Here is a tiny trained network, its code and every weight. The questions are about switching its units off for an input and a class, where a switched-off unit gives its printed mean instead of its output.

import numpy as np


def w(rows, s, z=0):
    codes = np.array(rows[::2]) - 128.0
    scale = np.full(codes.shape[1], s)
    scale[-1] = z or s
    return codes * scale


def f(y):
    return np.maximum(y, 0)


def log_softmax(a):
    a = a - a.max(-1, keepdims=True)
    return a - np.log(np.exp(a).sum(-1, keepdims=True))


def net(x, mask):
    res = np.array(x, float).reshape(1, 5) / 4 @ E
    y = f(res @ A[0][:, :-1].T + A[0][:, -1])
    res = res + np.where(mask, y, B[0][:, -1]) @ B[0][:, :-1]
    return log_softmax(res[-1] @ U[:, :-1].T + U[:, -1])


A, B = {}, {}
E = w([
[143,103,10,33,156,155,24,3,114,163,109],'x0',
[92,151,85,13,44,158,192,149,124,80,67],'x1',
[119,126,86,192,86,95,202,109,59,213,66],'x2',
[147,39,118,139,206,185,204,134,165,120,100],'x3',
[138,130,197,66,160,94,196,30,64,56,110],'x4',
],0.014)
A[0] = w([
[106,121,151,63,136,158,122,188,169,33,224,16],'n0',
[113,154,224,152,102,88,202,213,161,128,145,4],'n1',
[76,129,97,203,84,67,216,139,43,206,1,34],'n2',
[38,148,60,23,63,193,168,136,153,123,95,15],'n3',
[113,38,144,121,195,219,216,187,183,110,74,98],'n4',
[163,113,171,133,56,109,164,177,145,103,169,31],'n5',
[91,227,173,134,77,68,66,174,76,99,114,65],'n6',
[65,86,96,106,67,152,107,228,193,185,131,50],'n7',
[134,133,209,152,205,58,143,112,132,195,207,3],'n8',
[112,162,92,182,134,159,81,217,149,161,114,138],'n9',
[26,176,160,89,76,203,185,180,118,73,71,51],'n10',
[135,149,210,63,146,75,191,94,48,55,113,27],'n11',
[94,171,59,139,82,158,127,211,223,168,135,24],'n12',
[46,197,161,73,60,65,98,137,117,154,202,67],'n13',
[137,142,212,163,101,123,193,167,151,128,148,34],'n14',
[109,173,204,89,162,157,72,143,240,58,130,107],'n15',
],0.0092,0.0059)
B[0] = w([
[163,178,96,166,59,93,199,97,191,100,193,215],'n0',
[152,121,81,66,68,176,61,82,128,211,133,244],'n1',
[161,201,94,157,35,74,189,118,201,111,180,251],'n2',
[115,173,169,144,173,167,67,139,135,204,188,227],'n3',
[110,75,73,105,163,94,202,210,42,142,144,242],'n4',
[139,103,149,64,123,129,95,73,123,155,104,188],'n5',
[108,72,79,125,134,110,163,199,55,127,155,217],'n6',
[170,145,163,135,149,118,82,129,125,57,64,218],'n7',
[99,145,167,200,187,149,93,125,120,131,156,203],'n8',
[136,108,168,119,151,141,126,121,145,88,84,225],'n9',
[57,194,199,160,195,158,37,147,126,153,227,227],'n10',
[206,94,201,131,142,115,111,129,134,32,1,223],'n11',
[155,114,185,133,104,104,120,83,80,34,42,219],'n12',
[104,48,64,132,148,112,174,187,66,123,144,213],'n13',
[170,105,108,77,184,169,78,67,135,172,101,215],'n14',
[123,153,96,130,73,103,204,108,180,109,199,231],'n15',
],0.0097,0.018)
U = w([
[150,174,86,159,61,90,197,108,222,99,161,103],'0',
[160,122,209,133,141,119,131,129,117,38,31,105],'1',
[151,123,22,5,134,171,67,24,124,184,108,133],'2',
[105,157,219,237,203,144,92,164,130,181,192,129],'3',
[119,80,55,110,154,107,196,230,33,123,130,101],'4',
[96,115,142,117,116,111,164,138,149,127,116,252],'5',
],0.011,0.021)

Each question gives the input, the list of numbers given to net, and the class t.
The units are the neurons (one row each of A and B). Each row of codes is followed by its name. A weight is (code - 128) times the scale printed after its matrix; where a second scale follows, it is the last column's (A, B and U).
mask holds one flag per neuron, in row order. A switched-off neuron (its flag False) gives its mean, the last column of its row in B, instead of its output. The means were averaged over made-up inputs and are rounded, as every weight is.
A unit's drop is (log p(t) with every unit on - log p(t) with that unit switched off) / (log p(t) with every unit on - log p(t) with every unit switched off).
The circuit of an input: a set's keep is (log p(t) with only the set's units on - log p(t) with every unit switched off) / (log p(t) with every unit on - log p(t) with every unit switched off). Starting from the 12 units with the biggest drops (on a tie, the unit counted first), units are removed one at a time, each time the one whose removal leaves the highest keep (on an exact tie, the one counted first), for as long as the keep stays at least 0.8.
units of the circuit, in order: the units of the circuit, biggest drop first
unit that matters most: the unit with the biggest drop
k most important neurons: the k neurons with the biggest drops, biggest first
drop of u: that unit's drop, to one decimal
input [3,5,0,-2,3], class 3: units of the circuit, in order : [n3 n1]
input [-8,2,-3,2,6], class 2: units of the circuit, in order : [n1]
input [-8,-6,3,-7,-4], class 2: 2 most important neurons : [n1 n14]
input [7,1,7,-5,-5], class 0: 3 most important neurons : [n2 n1 n14]
input [-7,-1,1,-1,-7], class 1: 2 most important neurons : [n12 n7]
input [1,8,-7,-4,0], class 3: 3 most important neurons : [n3 n10 n2]
input [6,8,1,-2,3], class 3: units of the circuit, in order : [n3 n1]
input [6,-6,-5,0,-6], class 1: 2 most important neurons : [n1 n10]
input [-7,-7,6,-2,-4], class 2: units of the circuit, in order : [n1 n14]
input [7,8,-5,5,-6], class 3: units of the circuit, in order : [n3 n1]
input [-1,-1,3,4,2], class 4: 3 most important neurons : [n0 n4 n15]
input [-7,-5,-4,-3,-7], class 1: 2 most important neurons : [n12 n9]
input [1,-4,3,-5,-3], class 4: units of the circuit, in order : [n10 n6]
input [2,4,6,5,-7], class 1: unit that matters most : n12
input [-2,8,5,-6,-3], class 3: 2 most important neurons : [n10 n3]
input [1,5,6,-7,-1], class 4: 4 most important neurons : [n13 n6 n0 n15]
input [-6,-2,1,-6,5], class 2: 4 most important neurons : [n1 n14 n4 n5]
input [0,1,-3,-4,1], class 4: 2 most important neurons : [n2 n13]
input [1,8,7,7,1], class 3: 2 most important neurons : [n3 n10]
input [-4,3,-2,-5,-5], class 1: units of the circuit, in order : [n12]
input [-6,-4,-6,-4,-3], class 0: drop of n3 : 0.1
input [2,-1,4,-1,-3], class 0: drop of n2 : 0.1
input [5,6,6,-8,8], class 1: drop of n4 : 0.6
